Below is a small trained network, with its code and all its weights. Each question gives an input and a class and asks what happens when units are switched off, that is, made to give their printed mean instead of their output.

import numpy as np


def w(rows, s, z=0):
    codes = np.array(rows[::2]) - 128.0
    scale = np.full(codes.shape[1], s)
    scale[-1] = z or s
    return codes * scale


def f(y):
    return y / 2 * (1 + np.tanh(0.7978845608 * (y + 0.044715 * y**3)))


def log_softmax(a):
    a = a - a.max(-1, keepdims=True)
    return a - np.log(np.exp(a).sum(-1, keepdims=True))


def net(x, mask):
    res = np.array(x, float).reshape(1, 6) / 4 @ E
    y = f(res @ A[0][:, :-1].T + A[0][:, -1])
    res = res + np.where(mask, y, B[0][:, -1]) @ B[0][:, :-1]
    return log_softmax(res[-1] @ U[:, :-1].T + U[:, -1])


A, B = {}, {}
E = w([
[162,29,196],'x0',
[1,79,123],'x1',
[128,125,129],'x2',
[130,126,123],'x3',
[128,131,127],'x4',
[127,126,128],'x5',
],0.0084)
A[0] = w([
[92,66,172,197],'N0',
[168,131,119,33],'N1',
[209,116,73,56],'N2',
[190,124,91,61],'N3',
[150,169,114,43],'N4',
[67,101,111,2],'N5',
[148,106,245,75],'N6',
[130,131,152,24],'N7',
[146,89,179,49],'N8',
[154,60,187,74],'N9',
[39,118,141,49],'N10',
[196,150,116,104],'N11',
[163,199,204,52],'N12',
[128,114,109,192],'N13',
[101,203,133,65],'N14',
[128,152,47,53],'N15',
[95,239,136,69],'N16',
[93,225,133,83],'N17',
[132,111,106,128],'N18',
[197,179,163,50],'N19',
[195,155,131,67],'N20',
[99,112,129,133],'N21',
],0.011,0.0076)
B[0] = w([
[145,169,127,255],'N0',
[23,33,121,110],'N1',
[41,120,133,150],'N2',
[36,99,146,134],'N3',
[84,77,110,118],'N4',
[12,32,180,127],'N5',
[134,116,41,172],'N6',
[73,1,51,96],'N7',
[144,72,61,133],'N8',
[139,109,57,178],'N9',
[59,90,201,170],'N10',
[50,100,187,179],'N11',
[57,98,144,137],'N12',
[165,131,157,194],'N13',
[165,66,106,145],'N14',
[141,93,111,137],'N15',
[157,55,89,185],'N16',
[178,67,89,182],'N17',
[128,129,130,128],'N18',
[38,93,155,165],'N19',
[32,108,154,159],'N20',
[125,131,145,150],'N21',
],0.009,0.0051)
U = w([
[8,85,236,45],'0',
[106,164,163,218],'1',
[118,149,171,199],'2',
[113,151,171,177],'3',
[123,59,59,1],'4',
],0.011,0.0079)

Each question gives the input, the list of numbers given to net, and the class t.
The units are the neurons (one row each of A and B). Each row of codes is followed by its name. A weight is (code - 128) times the scale printed after its matrix; where a second scale follows, it is the last column's (A, B and U).
mask holds one flag per neuron, in row order. A switched-off neuron (its flag False) gives its mean, the last column of its row in B, instead of its output. The means were averaged over made-up inputs and are rounded, as every weight is.
A unit's drop is (log p(t) with every unit on - log p(t) with that unit switched off) / (log p(t) with every unit on - log p(t) with every unit switched off).
The circuit of an input: a set's keep is (log p(t) with only the set's units on - log p(t) with every unit switched off) / (log p(t) with every unit on - log p(t) with every unit switched off). Starting from the 12 units with the biggest drops (on a tie, the unit counted first), units are removed one at a time, each time the one whose removal leaves the highest keep (on an exact tie, the one counted first), for as long as the keep stays at least 0.8.
units of the circuit, in order: the units of the circuit, biggest drop first
most important unit: the unit with the biggest drop
k most important neurons: the k neurons with the biggest drops, biggest first
drop of u: that unit's drop, to one decimal
input [-5,-1,-2,-7,2,0], class 4: units of the circuit, in order	N16, N17
input [-6,0,-3,2,5,3], class 4: 2 most important neurons	N16, N17
input [8,-4,2,-1,-1,5], class 4: units of the circuit, in order	N6, N9
input [8,6,-3,-4,5,-7], class 4: 3 most important neurons	N9, N6, N8
input [7,-3,5,-4,5,2], class 4: 3 most important neurons	N6, N9, N8
input [8,6,-5,6,-6,-2], class 4: units of the circuit, in order	N9, N6
input [-7,-4,4,-3,1,-4], class 4: most important unit	N16
input [-8,-3,-7,4,7,6], class 4: 2 most important neurons	N16, N17
input [-7,-7,1,-4,-5,-5], class 0: units of the circuit, in order	N11, N19, N20, N12
input [8,7,0,-5,5,0], class 4: 3 most important neurons	N9, N6, N8
input [8,-1,2,-1,0,2], class 4: drop of N9	0.3
input [-8,-2,-2,-5,0,2], class 4: drop of N17	0.2
input [-2,-8,-5,-1,-4,-5], class 0: drop of N12	0.0
